Each row was made from one path, in order. Every step used is in the known rows, and no mark comes twice. Write each row's path.
Each row is shifted at random along 7 fixed directions that mean nothing.
Known rows:
nebal/safogov/kege/komal/rila/guni: [  99 -163  -75  -50   54 -180  178   -3 -210 -270  125  411  218 -128
  -60  -43   82 -220 -160  397 -201  116   -2 -121  -18   77 -174 -152
  121   89 -216 -231 -223  262 -156  180   69  -31  -91  106   59  116
    9   99   24  -64  -60   15   30  293  102   16   -2 -328   41  255
  244 -361 -144    2 -166  -17  114   94  127]
kege/guni/komal/rila/riko/malat/safogov: [-105  141  199  -81  194   26  133  -66   68 -161   14  -25  -83   75
 -256  -16   -7 -104   39   56  117    9  106 -127 -119  127  -89 -107
   24 -133 -170    2  161  -24   94   -6  -13  112    0  -16  -90  -25
  193  122   63  100   73  171   26   61 -218   16   58 -137   48   78
  173  141  -57  166   43   52  102   52  112]
malat/dudot/guni/safogov/sesim/komal/rila/riko: [ -22   44  -73   96  137 -367  -79  116  -20   12  272   18   25   62
  -68 -129   94   95  -49  -89   84  125  -77  108  100   78  -81   64
 -277  121  316 -151   42  -57  -90   28  -96   51   60  -38 -131   41
  -64   21 -177   48  117  -42  144   28   98  182   31   28   19   99
 -208  115  125  -43  -36 -141   23   -4  -37]
komal/rila/guni/kege/riko: [ 211  199   30  157   61  281  -34   -9  -20  157 -118   74  -10    1
  163  -85 -118  -67  161  225   28  119  185    4 -227  -52 -247 -221
  181    0 -314  462 -100  358  379  -85  284 -164 -148   76  -58  229
   54   99  157 -108 -309  -68   75  -99  -84 -287 -234   40   30 -238
  274  120  -93  147   -9    0  133  277 -189]
dudot/sesim/safogov/kege/guni: [  64 -141    3   -5   38  -81   40   -4   47  -24  -37   83   65  -58
  212 -181  -56  -87   20  227    9  112  140  116  -61   52  -72  153
  151  -70   21 -120 -190  121 -232  -30  190    3   -8   41  -16   19
  -61    8  -30  -81   13   98  -47  -42  261  -44  127   61 -159  228
    6 -136   41   57 -198   39  -54  -14   78]
guni/komal/rila/kege/riko/malat/safogov: [ 131 -139 -294  -45  -83   19  -64  -17 -152  -16  140  270  148    6
  121  -23  -72  115   74  131 -160   58    1   13 -124 -187  -78   15
   39  163 -147   23 -176  187  -74    8   18 -142  -66   -5  284 -245
  -66 -199 -123  -40  -61   -3  138    0  276  -20 -120 -161  -23 -176
  -70  -29   -3  225  -33  -38   -3  -25   94]
kege/riko/malat/nebal/safogov/komal/rila/guni/dudot/sesim: [-108 -306  -71 -310  -28 -159  227  264 -118 -223  483  379   20  -73
 -141   14 -319  -26  152  300  -79  332  -83    9  405   78  -89  125
  -59  108   51 -180 -141  -27 -333   43  272  143  372  -58  243 -475
  -91   12  -68   43    7   -2 -115   55  293   81   -2 -152  137  285
 -179 -155  116    4 -272   69  235 -133  158]
komal/rila/guni/dudot/kege/nebal: [ -15  -81   68  118   -4 -169  120   14   -6  -21   76  145  -73  -58
  100   -8   19   65  148   17  139   93  -98  -98   87  107  -76   49
   71 -106  183 -137 -118   77 -262   39  138   59 -120   86  -56  -73
  -35  293   37  -55   58   27    4   19  -26 -138   28  -78  -21  168
   14  -39  -48   84    6   32  -66  138 -188]
guni/kege/riko/malat/nebal/safogov/sesim/komal/rila: [ 129  -98 -255   -4 -214   88  -82  -77 -113   98   83  -46   81  170
   78   64  162   56   29 -176 -340 -200  -98    5  116 -228  284  -23
 -159  261 -107   38  -21  -88   19 -102 -108  -61   -8   -5  147   11
  -85  -41 -222  -20 -106  -58   24  -93  238    0 -279   82  105 -223
 -186   24   84  -28   16 -197 -175 -120   89]
kege/guni/dudot/sesim/komal/rila: [ -90   88   25   79  113  -65   81    5   71  -40  -38   13  117 -113
 -122  -54   13  112   33    4   89  -99  -79  -19   32  -89   30    7
  178  -84  144  -84 -126  229   37   76  -37  -66 -135   14   11   -9
   37  177   36   17  -45  -36   -8 -252 -179 -308   33  128  -58 -120
   61  -21  -35  -80   22   34  -27  -45 -458]
guni/safogov/sesim/komal/rila/riko/kege: [ -46    2  -67   41   37 -229  -41 -100 -152  -26  217  175   19   81
  -10 -125  115   89 -128 -168 -273 -183 -147  -41  138    2  110   54
 -144  161  194 -203  109   64 -312  -20 -122   -3  -76   77  -11  162
  -66   87 -408   32   -5  -24   48   18   77   53  -95 -148    6   59
 -108  -66  -73  -15   53 -151 -236  -36   42]
safogov/komal/rila/guni/kege/riko/malat: [ 167  222 -139  223   16  171  -93  -43   45   29 -103   46  -17  118
   96  -15  -94   32  120 -100   27   38  105  -21  -85  -51   75   -7
   39   52 -260  368   39  -75  111  -78  207 -105    4  196  -65  139
  -52   -3  -56 -126  -68   61   44   -4  160 -132 -244  -24   46  -97
   66  267  -20   56   17  -71  -16  205   15]
guni/kege/riko/malat/dudot: [ 183 -126   42   11  -58  153   22  -87  104   84   83  -31  -72   35
  -31   61  -91  -21  -72  137  235  186   54   29 -197  194 -246 -161
  124  160 -337  -84 -164   16 -148   75   26   98  -83  113  -30  -23
  143  122   92   60   23   98 -181  169  -59   49   80 -156  212  -96
  221   22   31  104  -87  121   42   12  -79]
nebal/safogov/sesim/komal/rila/guni/dudot/kege: [-167   70  -50  176   76  -53 -131  217   62  -48   24 -117  147 -134
    4   85  -10  -41   77   53   30   94  -98   15  153  -24  -49   95
   17 -180  -26  153  -16   -4  175 -108  155 -168   60   66 -142   43
 -162 -139   61   45 -110  -96   94   -2   48  -25 -129   43  -29   98
 -132  -28  103 -146   16 -109  143   64  144]
nebal/safogov/sesim/komal/rila/kege/riko/malat/dudot/guni: [ -13  -87 -151  -70   14 -267   75    5 -175  161  260  219  134  -64
   89  111 -210  118 -185  -35  -93 -116    2   62  -62 -131  -37   94
 -185   67  223 -109   -7  -74   61  134 -111  115  162 -176  357 -211
  -73   -1 -110   72  -24 -210   47  -37   25  170 -114   38  101 -117
 -136  -10   25 -115  -38  -16  130 -252  -97]
guni/komal/rila/riko/kege/nebal: [-107  109   36 -132  119  -32    8  -38  -13   -2   91  -14 -110   -9
   -3  -68 -197  151  113   89 -131   45  -49  -28 -115   79 -168  -36
   79  -80  -85   76  185  159   95  -94  208  130  -84  -48  -85   82
   41  -35  -33   88  -93  -85  -35  156 -312  112  -36   85  -45  121
   20  106 -106  116  101  150  140  132  -35]
safogov/sesim/dudot/rila/riko/kege/guni: [  92 -128  -41  -46  202 -509   24  -30  -39  -44  318  316   -8   58
   71  -23   45   66  -55  -69   67   11  159  264  -78   57 -106  208
  -41   80  244  -11   29  -59 -440   63   64  126  -59  191 -197 -186
 -141   75  -58  103  341 -101  149   75  309  -91   42 -116    6  228
 -182  176  -26  -53  -67  105 -327   31 -170]
rila/guni/dudot/kege: [  17    5   61   89  -45  -76  -87   71  110   -1   79   68  -97 -183
  -17   17  -72   64    5  -23  295   96  -98   44   91  174   47   92
  -20    7  134 -201  -48  -32 -243   44   77  -69  -20   98  -96 -117
  -57   47  106  -53  132  116 -160   23   -2  -26  190 -178  -99   86
   13 -144  172  -16   75 -171 -131  -21  -56]
guni/dudot/sesim/safogov/kege: [ -25 -183   22  -34 -204   97  -30   28  -11  111   -4   77    4 -185
   17 -104  -39   73  -74   27   27  -51 -150   62   97   46   43  101
   77  162  108 -322 -114   65 -133  112  -92   11  -15  -59  104  -27
  -23 -111 -116   21   52   40 -299  -37   82  172  247  -61  -91  -23
    2 -309  148   55  -45 -134 -183 -230   28]
nebal/safogov/komal/rila/riko: [  41   77 -192   20   63  185  -47   64  -35 -132 -113  162   40   18
 -167  -50   90 -129  -13  248 -169  130   46   -3  -68 -101 -151 -208
  176  126 -230  263 -105  227  238   63   76 -204  -43  -20  -17  231
   15 -172  -74  -63 -205  -20   70   64    1  -32  -76 -174   50  -95
  143 -141   39   29  -99  -70  129  168  106]
dudot/guni/komal/rila: [  27  147  -67  192  155 -187   70  -56   53  -13  -24 -159  -22   21
  -79 -185  -72   13  -28   97  274   59  -33 -119   83  226  -24  -49
   66 -150   61 -190  141   96    1   -4  -26    7  -96   12 -231  196
   69  178  -29   27  -52  116  -23  129 -200  -68   44   26  -62  108
  127    4  -10   83   19    0  163  134 -157]
nebal/safogov/kege/guni/dudot/komal/rila/riko/malat: [-103   80   39  124  186  208   17 -134   78  -23 -315 -199  171  175
 -171  130  302 -134   30  -44   76 -101  113  -14 -347 -253 -303  -47
  191 -104 -343  408  -20   39  115   26   35  -20 -107  188 -245  161
   69   72  135  -44   98   28   83   47  148 -225 -143   21  175    9
  179  175 -183  230   63   51  -27  271   72]
komal/rila/guni/kege/nebal/safogov: [  39    5   69   42 -185  -65   40   10 -241   46   58  300  -36  -88
  139  -50  -14   42  -74   60 -248 -137  -53   42  110  -71  245  -22
 -217   48  143 -177  113   22  176  -14   13   98   52  -70   81   14
  -24  -54  -80 -106  -35  -97 -180   61 -205  195   71  -42  -50  -34
  -37   19   13  -48   27 -163  -65  -90  -55]
riko/malat/dudot/rila: [ 193   29  -45  166   15  141   71 -106  163  214 -253 -243  -46   22
   22   99   26  -49   79   36  411  183  121   48  -34  -31 -296  -94
  311 -165 -102  340 -154   28   30  -29  -33  -92  -94   -2  -49  137
  145  229  123  -33  -60  -50   -6  -40  -73 -241  -34  109   54 -168
  184   -3   27  104  -98  231   23  168 -187]
riko/malat/sesim/safogov: [ 135 -114  -56    1 -249  190  -53   -4   52   18   92  -67 -139   30
  -18  -94   79 -146  -20   14  197  155   61  -15  277  172  179  -13
   -7  120  -70 -238 -207   14 -326  -35 -126  -19   23   15  -41  -98
   40   30  -58  -59    1  343 -124    2  253    7  140 -128  -39   53
   38 -283  186   18  -63 -156 -214 -126  252]
komal/rila/kege/guni: [ 172  249    4  270   59   94  -93 -115   95  112 -339  -82  -53   14
  193  -68  154   82   18 -114  160 -199  142   23 -159  -64  176  -56
   34  -76   96  220   46   -4  237  -51   23 -174 -206   13 -213  174
    4   12  -20 -246    6   64   16 -195  -23 -377  -86   93 -108 -133
   91  221  -67   18  161 -100 -201  179 -299]
sesim/komal/rila/kege: [ -45  -40 -144   45   44 -335   91   63   56  -91  250  147   11 -167
   71 -171 -332  162  -17  264  161  194 -149 -101   91  242 -110   43
  156 -160   -6 -205 -139  156 -220   16  231   18  -86  -32   -6   52
    5  -10 -208  -31  -49   64 -113  186  -56 -131   21 -153 -123  220
   27 -221    4  -68  -75   87  130   31  -60]
sesim/safogov/komal/rila/kege: [ -64  150  -38  208  -80   77   54 -221  -85   65 -365  -25  -35   77
  138 -139   74   83 -126 -220  -92 -308   -7 -126 -107  -76  232   74
   50  -49  124   85  166  -38  186   87 -176    2 -146  -91   31  380
   72  -65 -310  -87 -100   -5  -60  -73 -159  -84   13   52  -56 -191
  115  -20 -217    1   84   40 -166   46  -74]
kege/riko/malat/nebal/safogov/sesim/guni: [ 135 -391  -85 -205   39 -179  185   -3  -91  -95  209   55  -41  268
   39   48   31 -328   32  292  -36  306  167   73   -2  189  -94   -7
  -55   89 -163 -322 -247   10 -567   17  133  127  140   94  -60 -204
    8  165    4  -28  -35  220  100   94  503  -68  -21  -70  224  293
 -105  -90   52   96 -372  156  114  -25  227]
kege/riko/malat/dudot/sesim/komal/rila/guni/safogov/nebal: [  58 -175    7 -163  -53 -158  247  -27 -232  -70  215  317   52   46
  -65    0  -15   32   -5  -53 -259  -20 -223   -4  175 -100   68   52
 -167   84  392 -312 -101   -8 -254  156 -171  191  133    4  394 -175
    2  268 -145   20   28 -109   68 -108   43  106    6   23   72  -63
  -87  -54  -97   22 -133  119   50 -170 -230]
dudot/guni/safogov/sesim: [ 162   -3  -24  115  -29 -138  -76   14 -128  126   65  153   -2   11
  120 -188    4  -97 -132   80  -40   -9   97  127  145   11   70   45
 -181  125  329 -403   29  147 -137  -28 -140 -118  114 -102   56   87
  -49   25  -50  -70  -40   11  -11 -194   89  139   78   60  -56    2
 -119  -98  137  -23 -103 -178   -5  -67   22]
riko/malat/nebal/safogov/kege: [ 166 -162 -163  118 -164  130  -20 -222   60  122 -332 -346 -111  183
  130   82  204 -126   32  -89   77  -27   14   48   72  -15   93   41
   -5   33 -218   50  -45 -276 -211 -111   -7  -66  -35   55 -202  181
   86   16 -148 -239    0  162 -163   95  337  -65  -41  119   18   98
  -60  -38   75  118  -77  -36 -174   76  291]
riko/kege/nebal/safogov/komal: [ -11  -20 -243   53  -35  137 -247  -32   96 -153 -133 -139  -43   90
   68   19   88 -111  -14   54 -228   98   -2  -25  186  116   83   -3
   82  110 -186 -125  -74  -24 -155 -133  104 -212   30  -17  -79  163
  -26 -180 -209 -110  -96  145  -50  151   41  167   12  -96  -57  169
  -27  -64  231 -116   -7 -119   63   37  268]
dudot/rila/guni/safogov/sesim/komal: [ 185   36 -125  228   87  -69 -120   26   -6 -109   17  -11  237  108
  -47  -14  438 -227  -13   59  -90   89  -18   50  124  -25   58  -61
  -80  113   54 -110 -102  185 -178  -30 -157 -289  -90  179 -103  260
  -50   77  -30  -39   40   59  240  -15  212  -71 -100  -44  -61   81
  -42 -105  112  -71  -77 -130  -47   95  -11]
kege/riko/malat/dudot/rila: [ 271   11 -210  100  -18  167 -178   62  241  256  -59 -165 -229    4
   80   92  -42   98  171 -167  443  254   42  170   72   -9  -85   12
   94  103    5  341  -95 -146   34 -123   17 -200   38  -62   27  -62
  -80  -34  -15 -130  -18   44   30 -170  186 -157  -43    9  -22 -250
   23   73  357  155   34  -49 -100   85 -140]
sesim/komal/rila/guni: [ 160  171 -184   54  -44  -32  -31   31 -181  -33    8  289  198 -170
 -139   13   25   44  -67  194 -144   95  -38   72 -110 -186   53 -151
   13   11  -34    5 -190  407  241  124  -24 -148 -159   37   74  102
   20  -27  206 -100 -124 -130  136  -13 -175 -118  -36   17 -135 -218
   84 -181  -16 -124  -67  -96   58  -15 -243]
riko/malat/komal/rila/safogov/sesim/dudot/kege: [ -68 -152 -134  206   42 -234 -116   84  158 -129  108 -252   34  -12
   79   87   -2   26   -3 -168  232  145  -72  -62  145  125   -5  157
  -31 -231  -24  135   72 -289 -279 -105   -9   19 -105  238 -288  -58
 -144 -184  -52   39  210   25  233  231  286  -53  -60  -47 -103  233
 -186  103 -100  -72   23  164  -38   76  200]
riko/malat/komal/rila: [ 166  164 -196  175  -96  171  -51  -56  100    8 -113 -217  -14  -58
 -194   37   25   17   -8  -91  171   37  -74 -190  165   25  123 -171
  151  -33  -91  104  -61   69   24   -9 -121 -155 -191   17  -60  142
   85   97   23  -89  -32  107  -21   58 -128 -160  -52  -68  -44 -152
  203 -124   72   21   98 -108  -16   13 -107]
nebal/safogov/kege/guni/dudot/sesim/komal: [ -53 -136 -136  112   51  -71  -99  -72   78  -82 -160  -74  229  -35
  -14   52  258  -13  -86  -48  -78 -174 -110  133  -74 -157  102  148
   59  124  -19 -198 -189    2 -196  102  -77 -171  -97  161  -53   14
  -46  -74 -113  -73   77   56  -61  -77  230  -72  101   63  -65   25
  -78  -75  106  -69  -12 -129 -167 -120 -120]
malat/nebal/safogov/komal/rila/riko: [ -31  -53   68 -194   30  150  311 -151 -125 -179  -95  104  -10  130
 -308  -45  161 -243  -55  282 -266  -18   16 -239  -65   46 -198 -347
  189  106 -196   40  -59  255   75  192  -73   54 -120 -120   80  291
  286  278  -47   72 -207   -6  -24  135 -288  -58  -36 -165  200  -24
  332 -290 -202   46 -143  140  167  109   16]
riko/malat/dudot/kege: [ 104  -75   -2  -22 -188  -34   10  -27   69  119   53   59 -103 -204
    6   90 -188  161 -128  -39  253   59  -64   44   30   58   19   54
   62  -44  153 -168  -80 -139 -202   56  -88   70   11  -34  177 -180
  -11   94  114   17   97  -13 -198   56 -151  130  212 -111  -51  -82
   30 -207  106  -55  -20    3 -110 -154  -27]
sesim/dudot/kege/guni/komal: [ -38   92  -55   89   77 -160 -131  -15  167 -175    9    2   -6 -125
   19  -38 -143  149   49  -28  166   30  -61  101 -103   24   62  174
  116 -103  124 -156   -4   23 -123   -1   48  -39 -124  126  -60  -85
    0  -11   85   68   75   75   67  -88 -124  -20  228  -17 -162  -19
   -6  -23   18  -85   61   18  -13   33 -105]
kege/komal/rila/riko: [  34  173  -60  -63   69  -55  -57   32   15   39   41  141 -238  -85
  -49 -136  -61  183   13 -183   71  -83  -27   41  -27  -39  108  -14
  -32  158  132  125  145   29  157    3  -17  -48  -86 -139   28  115
  -74 -154  -81 -129  -41  -26  -38 -137 -105 -114   36   -8 -127 -145
   44  -41   42   47  188  -90 -170   74 -174]
guni/dudot/sesim/safogov/nebal: [  31 -279   19  -15 -130  103   15    8   90 -157   -9 -168  -55  131
 -182  -96  383 -164  -47    6   63   34 -225  -59  313  345  151  -67
   11  198  130 -605 -145  -81 -414  150 -243   66  -74   64 -214   11
   24   27 -139   51  258  289 -229  135  195   86  263 -179   34  200
   -6 -197  198   57  -45  -83 -188 -138  -34]
guni/kege/nebal/safogov/sesim: [ 124 -304 -189   40  -53 -126  -86  136  -77  -28  160  118  157   70
  324 -106  -46 -150  103  473 -261  301  143  223  -18  -26 -271   56
  108   58 -231 -115 -296  225 -224 -152  352  -77   40   64  -89   -5
 -139 -260  -25  -23 -136  -70    4  129  348  136  -82  122   59  269
 -249   19   94    3 -313  146  164  124  248]
rila/guni/dudot/sesim: [ -36  -78  242  -59  109  -18  216   70  -12    2   70  102   24 -163
 -128  -40 -196 -125    4  353  212  156   71   60   -6  150 -292  -38
  175  -83    8 -163 -123  289 -133  128  133   65   -5   37  -50  -60
  126  163  260   52  -54  -20 -207    8 -183 -125  160   72   23  128
  139 -143  -78   -3 -163  270  194  -15 -261]
kege/guni/safogov/sesim/komal/rila/riko: [ -79   58   83   14  243 -314   34  110   15 -180  267  195  -28   49
  -59 -179  -11  -40   17   84  -49  111    1   57   15  106  -27   71
 -136  -26  153 -195   74   72 -131  -56  111   44   69   25 -135   96
  -48    9 -163   15   30   71  134 -106   71   -6   -5  -36   16  242
 -109   81    2  -12  -74  -16   54  100   48]

Which path is each row?
[ -43  102 -155  -61    3   12 -165  -71  -71 -113   20  379  103   10
  -47  -53   67  138  118 -133 -267  -71   55  -42  -16 -213  -81   12
  137  224   37  156 -280  214 -122   79   76 -251  -58  -14  187 -198
   13  101 -221  -23    9  -23  183 -225  172 -122  -88 -312   10 -213
   30   44   85   72   63 -337 -265   -9    3]	malat/safogov/komal/rila/riko/kege/guni/dudot
[-211 -144  173 -281  -12 -116  104  152  -55  -41  246  -43  -33   44
 -111  -71  -58   24  -22   -7  -32  -87 -130 -174  114  212   64   17
 -159   84  211 -334  115  -50  -91   40  -30  166  138 -209   59 -203
  -62   27  -73  143   53   85  -80   45  -20   48   54 -130  137  120
  -19  -82   48   13   82  -49   91 -157   24]	malat/nebal/safogov/sesim/guni/dudot/komal/rila/kege/riko
[ 114  162  -82  109  -45  387  -90 -223   37   75 -350 -208   26  120
 -151   34  287  -32   82 -190  -65 -233  -33 -189 -185 -132  -27 -213
  145  130 -306  299   28  -16  212   17 -187 -182 -253   62  -12  249
  152   77 -112  -17  -42  116   58   58   14   18 -164 -115   -5 -227
  206   27  -26  266  150 -188 -158   95  179]	guni/komal/rila/riko/malat/safogov/kege
[-118  -34   64  -55  -35    2 -151  139   90  -73   31  -88  121 -107
   61   64   77   28  119  -75 -140   33 -151 -218   -6   34   32  -95
   20  -94  125  -98 -152  141  -45   21    0 -120 -108   -3   83 -136
  -69   23   81   82   24    0  277  -73  -43   27  -41  -82 -114   20
  -24  -69   24  -39  122 -125   66  -70  -34]	malat/komal/rila/safogov/sesim/guni/dudot/kege/nebal
[ -48 -189 -128  -61  -35 -177  159  -24 -105 -157  126  295   92  -18
 -133  103   53   57 -187   48  -81   39  -73  -28  -60  -89 -110   25
   59   53   21   48  -73 -159 -243  202  -75  145   24  105  163 -133
  -69   44 -100   91  124  -99    3  294   65  176   75 -311  144   55
    0 -153 -106   -8 -138   63  -65  -20  135]	nebal/safogov/komal/rila/riko/malat/dudot/kege
[-233  -36  215  -95  -24  -41  169  -61  -71   11 -153 -245   30   95
   35  162  160  -36  -67 -221  -74 -279   16 -116   12  -87  167   65
  -85 -166   46   -5  192 -266   84  -15 -175  186   81  -44    1  -73
  -13  107  181  110   61 -115    5  -72  -54  -34   -8  178  140   30
 -114   60 -242  -94   64   93  -56  -60   76]	riko/malat/nebal/safogov/sesim/guni/dudot/kege/komal/rila
[  -2 -256 -101 -181 -125  161 -103  172  119  119  198  -45 -127  -32
  171  109 -266  -37  276   94   28  228    6   96  214  -44 -183  129
   74   74  -61   85 -190  -50 -199 -203  277 -128  253 -141  227 -322
 -136  -70   12   13 -174   -6  -47 -259  366    2 -140   29  101   19
 -213 -167  289   91  -94  -60   95  -36  344]	guni/dudot/kege/riko/malat/nebal/safogov/sesim
[-119 -217  125 -182   85 -318  292  110 -214 -205  268  216   14   73
   34 -109 -261 -121  -91  461 -174  304   93   53  -86  225 -202   64
 -166  -73 -307  -19  182  -34   71  -11  341  318  216   21 -144   19
   -8 -198   91  100  -41 -145  -94  431  -51  197   57    9  177  358
  -44  147 -197  -11 -265  319  360  135  208]	malat/nebal/safogov/komal/rila/guni/kege/riko
[ -40   31  260 -153    4  223  -84  -85   97  124  -47 -165   35   98
  -29   59  -64  -66  -77 -168   15 -131   75 -118 -305   37  -66 -121
  -16   17  -95  -64   25    0  -35   27 -139   86   32   17  172  -20
   97  152   86  148  -28  101   74  -69 -160   84  -31  -46   81 -214
  215   72  -71   33   82   76   68 -131    7]	rila/safogov/sesim/guni/kege/riko/malat/dudot/komal
[-122 -111  -60  -76  -92 -158  188   74 -162 -150  102  199   52   -8
 -121   84 -171  -24   78  167  -37  238  -41   51  228  -56  -41  129
  -79 -100  -47  -50  -59  -81 -104   52  176  140  264  -12  -12 -199
   71  -28    4  -35   16  -67  -98   78  125   42   14   15  159  174
 -160   -9  -51  -27 -228  104  163   17  205]	riko/malat/nebal/safogov/komal/rila/guni/dudot
[  -9 -217   48  -91   37 -115  104  -45  -73 -132   88  177  141  127
   70   11   48    5 -199   48  -89    0   29   60 -195   39   24  107
 -113  196  123 -327 -100 -114 -453  211 -127  145  102  148  212 -227
   -4   24 -113   25  200   93   -7   99  220  163  210 -128  111   93
  -82   50 -147  -32 -188  177   27 -168  -78]	rila/kege/riko/malat/dudot/sesim/guni/safogov/komal
[  74   79   26   -4  -79   71 -160  -56  135  -28  -37 -154   30   66
   77   12  144   51  -23 -197   24  -70  -90 -156  146  126   80 -202
 -144   15  -12 -100    6 -273   89   -2 -136   39   58  -29   -5  -31
   58   48  -35  -16  248   49   -7   88    6  148  -75 -124  -42   10
   27  163   45  -50  186 -217  -26  -24   42]	riko/malat/dudot/guni/kege/komal/rila/safogov/nebal
[ -66 -213  139   41   55 -129  100  -26   67    6 -132 -317  -25  178
  151  196  159 -204  -70    8   98   89  130   38 -123  156  -60   88
  -30 -223   -8 -153  -25 -327 -263  -30   -9  218   72  106 -181  -69
  -27  121  152   65  114   72   60  211   80  179  114  137  132  309
 -140  162  -42  -77 -179  276  103   -3  165]	riko/malat/dudot/kege/nebal/safogov/sesim/guni
[-125   21  -65  -40   83  164  -63  -92  -17  -29  -71 -206   46  104
  -67   84  362  -20  -63  -79 -351 -266  -76  -71   55 -100   93 -152
   -8  119  -67  157   87   77   98  -56 -125  -47 -178   -3  -24  183
  -17    1 -139  -18  -52  -63    5  138 -171   -4 -105   53  -97    2
   -6  -18  -11  -88  155  -63  -83  -80 -138]	dudot/sesim/komal/rila/riko/kege/nebal/safogov
[  -5   -7  172 -223   -3  134   63  -35  -24   47 -140 -127 -187  161
   88  -73 -106  -80  106 -125  -53  -50  -28  -80 -109   64  187  -44
 -146 -157  -26  -14  160 -121  156  -44  -50  124  144   15   16 -111
   14  -77    7   35 -133  129  181 -142   60  -18  -72  165  -26  -75
  -12  203 -161  167   88  129   79   24   54]	kege/riko/malat/sesim/guni/komal/rila/safogov/nebal
[-137  126   58  128  -25   73  -49   85  121  110  -76 -327   -1  -10
  151  126  -14   96  257 -155  169   88   23   17    4 -127  -33  155
    1 -288 -117  410  -48  -69  166 -183  174    6   -9   98 -131 -112
  -72   -8  312  -15  -18  -74  133  -67   14 -145 -143  418  -92   70
 -202  238  -76  -87  117  129   25  142  -13]	riko/malat/sesim/komal/rila/guni/dudot/kege/nebal
[-134   20 -116  169  -86  -21  -47  -12   24   -9  -58 -163   14  -41
   74  206   30   73  169 -285    8  -48 -149  -98  209 -198  125  183
  -42 -156  144  193  -14 -148 -118  -74   42  -53    7   44   71 -137
  -52   84  -46 -111   45  -37   54  -43   41  -42  -56   58  -46    3
 -107   25   40   36  169 -108  -39   -3   10]	riko/malat/komal/rila/guni/dudot/kege/nebal/safogov
[-230   98  269 -175  230  -83  166   17   36 -144  126  182   26  -92
 -212  -65 -157   91  -92   76  -39 -117   52  -82  -52  143 -138   -7
  141  -37   44    8  153   52  -16  117  123  166   38   29  -55  -91
   20  128   48  198  134  -91 -152   76 -275  -17   72 -109   77  185
  113  116 -165  -80   45  115   18  -24 -215]	safogov/komal/rila/riko/kege/guni/dudot/sesim
[ -80   37  124   93   63   22 -105  -21   90 -135 -121 -108   68  -41
  127  -63  133   22   66  -67   75  -81   41  -16 -134  -91   48   24
   24 -174   -2  187   22   60  138  -59  -81  -77 -196  191 -164  -82
   -9  -46  125   71  -45   26  323 -131  -22 -202   18   84 -160  -84
   30  117 -279  -36  146   90  -90  151  -62]	malat/sesim/dudot/kege/guni/komal/rila/safogov
[ -17  -69   19 -191   42 -106   89  -13  -41  144  -25  -99 -169  201
  134   35 -151 -125  185   23   -5  102  212  218  -69  -91  -55  142
 -102 -103   26  186  -10 -135 -179 -111  245  126  228  -70  -63 -120
   39   12  -25  -96  -89   19   26 -140  329  -66  -66  272   60  127
 -259  106   26   67 -211  134   37   -1  246]	rila/riko/malat/nebal/safogov/sesim/guni
[ -14   53 -100   11   -9 -146 -165  185   26 -141  197  157  134  -86
   36 -188  -81   94  130    3   -9    2   75  -83  189  -15  -46   98
  100   -4  274  -43 -195  134  -66  -83   51 -172  -46 -160  119 -209
 -110  -33  -84   36   75   48  225 -136  148  -92  -45 -157 -147    2
  -66   -3  124 -113   32 -121  -37  -44   73]	malat/safogov/sesim/dudot/komal/rila/kege/guni
[  46   13   -3 -137  -77  173   14   41   11   69  111 -148  -23   76
  -98   36  -57   87   83  -88   23  -79   24 -103   -4   -9  -55  -77
   17   73   17  138   80   -4  132  -39  -79  103  -81 -145   73  -54
    9   15  151  102   56  -50   60  -14  -44  -82 -169  114   79 -103
    2   43 -100  -47   85  184   62    1  -44]	safogov/sesim/dudot/komal/rila/kege/riko/malat/nebal
[  33   22 -206  -60   -4   60   13  -78  -52   60  -33  251  -54  -74
  116  -17 -166   55  104  -52 -135  -96   -6  -29  -18 -273 -119   21
  194   82 -109  304 -109   48  -12  -14  148 -112   25  -76  305   71
  -27    6 -259 -173 -188  -49  -23 -146  230  -86 -187 -114  -27  -89
   78 -227  -24  155   21 -118  -89   90  201]	nebal/safogov/kege/komal/rila/riko/malat
[  22  147  205   74    4   69  -28   44  224  -75  144 -247  -67   -9
  -34    0   47  -72   37 -131  382    5  110  -83  213  257   46  -40
   16   11 -217  185   92 -213   -6  -81  -52   54  -23  154 -199  -31
   81  111  209  128  238  143  -98  181  -37  -42   61  -72  -31  153
  126   89  -14 -204  176   27 -110   48   19]	riko/malat/sesim/dudot/rila/guni/kege/komal
[  -3 -125   57 -151   57 -243   96   -1   14    5  117  117  140  -57
   24   49 -179   -4   43   51  102  130  -40   15  -50   16 -109   53
   63 -188  176 -218  -93    4 -309   86  -52   81  131   45  195 -231
   59  173  -73  183   15    0  165  -53   50   81   24  -63   -3   42
  -29  -78  -44   53 -166  198  115 -109   15]	riko/malat/dudot/rila/safogov/sesim/guni/komal
